Below are the code and all the weights of a small trained network. Each question names an input and a class and asks about switching units off, where a switched-off unit gives its printed mean instead of its output.

import numpy as np


def w(rows, s, z=0):
    codes = np.array(rows[::2]) - 128.0
    scale = np.full(codes.shape[1], s)
    scale[-1] = z or s
    return codes * scale


def f(y):
    return y / 2 * (1 + np.tanh(0.7978845608 * (y + 0.044715 * y**3)))


def log_softmax(a):
    a = a - a.max(-1, keepdims=True)
    return a - np.log(np.exp(a).sum(-1, keepdims=True))


def net(x, mask):
    res = np.array(x, float).reshape(1, 4) / 4 @ E
    y = f(res @ A[0][:, :-1].T + A[0][:, -1])
    res = res + np.where(mask, y, B[0][:, -1]) @ B[0][:, :-1]
    return log_softmax(res[-1] @ U[:, :-1].T + U[:, -1])


A, B = {}, {}
E = w([
[205,168,31],'x0',
[180,20,202],'x1',
[127,129,128],'x2',
[55,1,92],'x3',
],0.0077)
A[0] = w([
[192,120,61,134],'neuron 1',
[134,150,132,70],'neuron 2',
[196,107,51,76],'neuron 3',
[147,176,136,181],'neuron 4',
[108,57,57,118],'neuron 5',
[116,170,206,184],'neuron 6',
[163,103,102,254],'neuron 7',
[180,84,154,111],'neuron 8',
[181,116,194,155],'neuron 9',
[197,106,47,76],'neuron 10',
[53,186,88,68],'neuron 11',
[1,115,138,142],'neuron 12',
[161,93,176,68],'neuron 13',
[137,147,158,240],'neuron 14',
[102,168,98,72],'neuron 15',
[72,251,118,127],'neuron 16',
[163,181,167,78],'neuron 17',
[123,122,145,178],'neuron 18',
[102,77,75,97],'neuron 19',
[189,87,195,74],'neuron 20',
[10,90,39,138],'neuron 21',
[161,174,165,134],'neuron 22',
[116,120,156,85],'neuron 23',
[152,120,107,114],'neuron 24',
[8,207,132,106],'neuron 25',
[58,186,107,67],'neuron 26',
[136,216,172,139],'neuron 27',
[91,76,80,59],'neuron 28',
[63,135,195,100],'neuron 29',
[203,105,165,145],'neuron 30',
[13,140,227,90],'neuron 31',
[85,63,147,181],'neuron 32',
[151,111,109,88],'neuron 33',
[73,137,186,76],'neuron 34',
[168,187,174,64],'neuron 35',
[88,74,82,89],'neuron 36',
[36,150,53,138],'neuron 37',
[52,162,227,94],'neuron 38',
[213,87,161,104],'neuron 39',
[101,123,159,93],'neuron 40',
[149,134,114,238],'neuron 41',
[172,98,68,217],'neuron 42',
[185,123,82,114],'neuron 43',
[155,172,162,83],'neuron 44',
],0.0091,0.005)
B[0] = w([
[116,174,43,186],'neuron 1',
[158,117,135,112],'neuron 2',
[154,172,30,166],'neuron 3',
[117,156,165,189],'neuron 4',
[193,143,210,201],'neuron 5',
[100,205,141,198],'neuron 6',
[53,156,128,230],'neuron 7',
[128,49,114,166],'neuron 8',
[85,88,130,193],'neuron 9',
[155,179,23,170],'neuron 10',
[181,28,89,172],'neuron 11',
[99,153,139,235],'neuron 12',
[133,64,113,151],'neuron 13',
[79,170,151,210],'neuron 14',
[141,91,120,139],'neuron 15',
[66,42,141,239],'neuron 16',
[208,135,180,154],'neuron 17',
[113,138,119,164],'neuron 18',
[186,148,177,167],'neuron 19',
[122,20,122,180],'neuron 20',
[153,177,228,253],'neuron 21',
[172,148,186,169],'neuron 22',
[144,130,104,124],'neuron 23',
[130,130,108,128],'neuron 24',
[101,27,120,204],'neuron 25',
[159,47,103,158],'neuron 26',
[160,164,216,204],'neuron 27',
[221,128,166,157],'neuron 28',
[148,178,41,176],'neuron 29',
[99,59,142,183],'neuron 30',
[150,195,5,230],'neuron 31',
[83,175,170,250],'neuron 32',
[141,127,118,118],'neuron 33',
[172,158,48,151],'neuron 34',
[227,128,184,159],'neuron 35',
[207,131,176,173],'neuron 36',
[79,53,133,213],'neuron 37',
[143,207,16,194],'neuron 38',
[121,32,121,178],'neuron 39',
[150,144,94,132],'neuron 40',
[79,163,125,208],'neuron 41',
[67,188,101,217],'neuron 42',
[135,158,84,159],'neuron 43',
[193,144,165,142],'neuron 44',
],0.017,0.0051)
U = w([
[192,254,47,106],'0',
[113,214,169,253],'1',
[234,217,219,52],'2',
[146,99,129,55],'3',
],0.0058,0.0046)

Each question gives the input, the list of numbers given to net, and the class t.
The units are the neurons (one row each of A and B). Each row of codes is followed by its name. A weight is (code - 128) times the scale printed after its matrix; where a second scale follows, it is the last column's (A, B and U).
mask holds one flag per neuron, in row order. A switched-off neuron (its flag False) gives its mean, the last column of its row in B, instead of its output. The means were averaged over made-up inputs and are rounded, as every weight is.
A unit's drop is (log p(t) with every unit on - log p(t) with that unit switched off) / (log p(t) with every unit on - log p(t) with every unit switched off).
The circuit of an input: a set's keep is (log p(t) with only the set's units on - log p(t) with every unit switched off) / (log p(t) with every unit on - log p(t) with every unit switched off). Starting from the 12 units with the biggest drops (on a tie, the unit counted first), units are removed one at a time, each time the one whose removal leaves the highest keep (on an exact tie, the one counted first), for as long as the keep stays at least 0.8.
units of the circuit, in order: the units of the circuit, biggest drop first
unit that matters most: the unit with the biggest drop
top k neurons: the k neurons with the biggest drops, biggest first
drop when u is switched off: that unit's drop, to one decimal
input [-3,-6,2,3], class 3: top 4 neurons => neuron 25; neuron 11; neuron 37; neuron 26
input [-3,5,5,6], class 2: top 3 neurons => neuron 5; neuron 36; neuron 28
input [-8,2,4,3], class 0: top neuron => neuron 31
input [-8,7,0,-5], class 0: units of the circuit, in order => neuron 38; neuron 31
input [4,0,-5,-7], class 2: units of the circuit, in order => neuron 35; neuron 27
input [-1,-8,-3,6], class 3: top 2 neurons => neuron 37; neuron 25
input [-1,-8,-4,6], class 3: top 2 neurons => neuron 37; neuron 25
input [7,7,0,6], class 0: top 3 neurons => neuron 10; neuron 3; neuron 1
input [-6,8,7,-3], class 3: top 2 neurons => neuron 20; neuron 39
input [-7,-7,-6,3], class 0: top 3 neurons => neuron 31; neuron 38; neuron 29
input [0,-4,-3,4], class 2: drop when neuron 9 is switched off => 0.2
input [-8,-4,-2,0], class 0: drop when neuron 31 is switched off => 0.1
input [-1,-7,4,-2], class 3: drop when neuron 25 is switched off => 0.1
input [-2,-6,1,5], class 3: drop when neuron 30 is switched off => -0.1
input [1,-4,1,6], class 2: unit that matters most => neuron 21
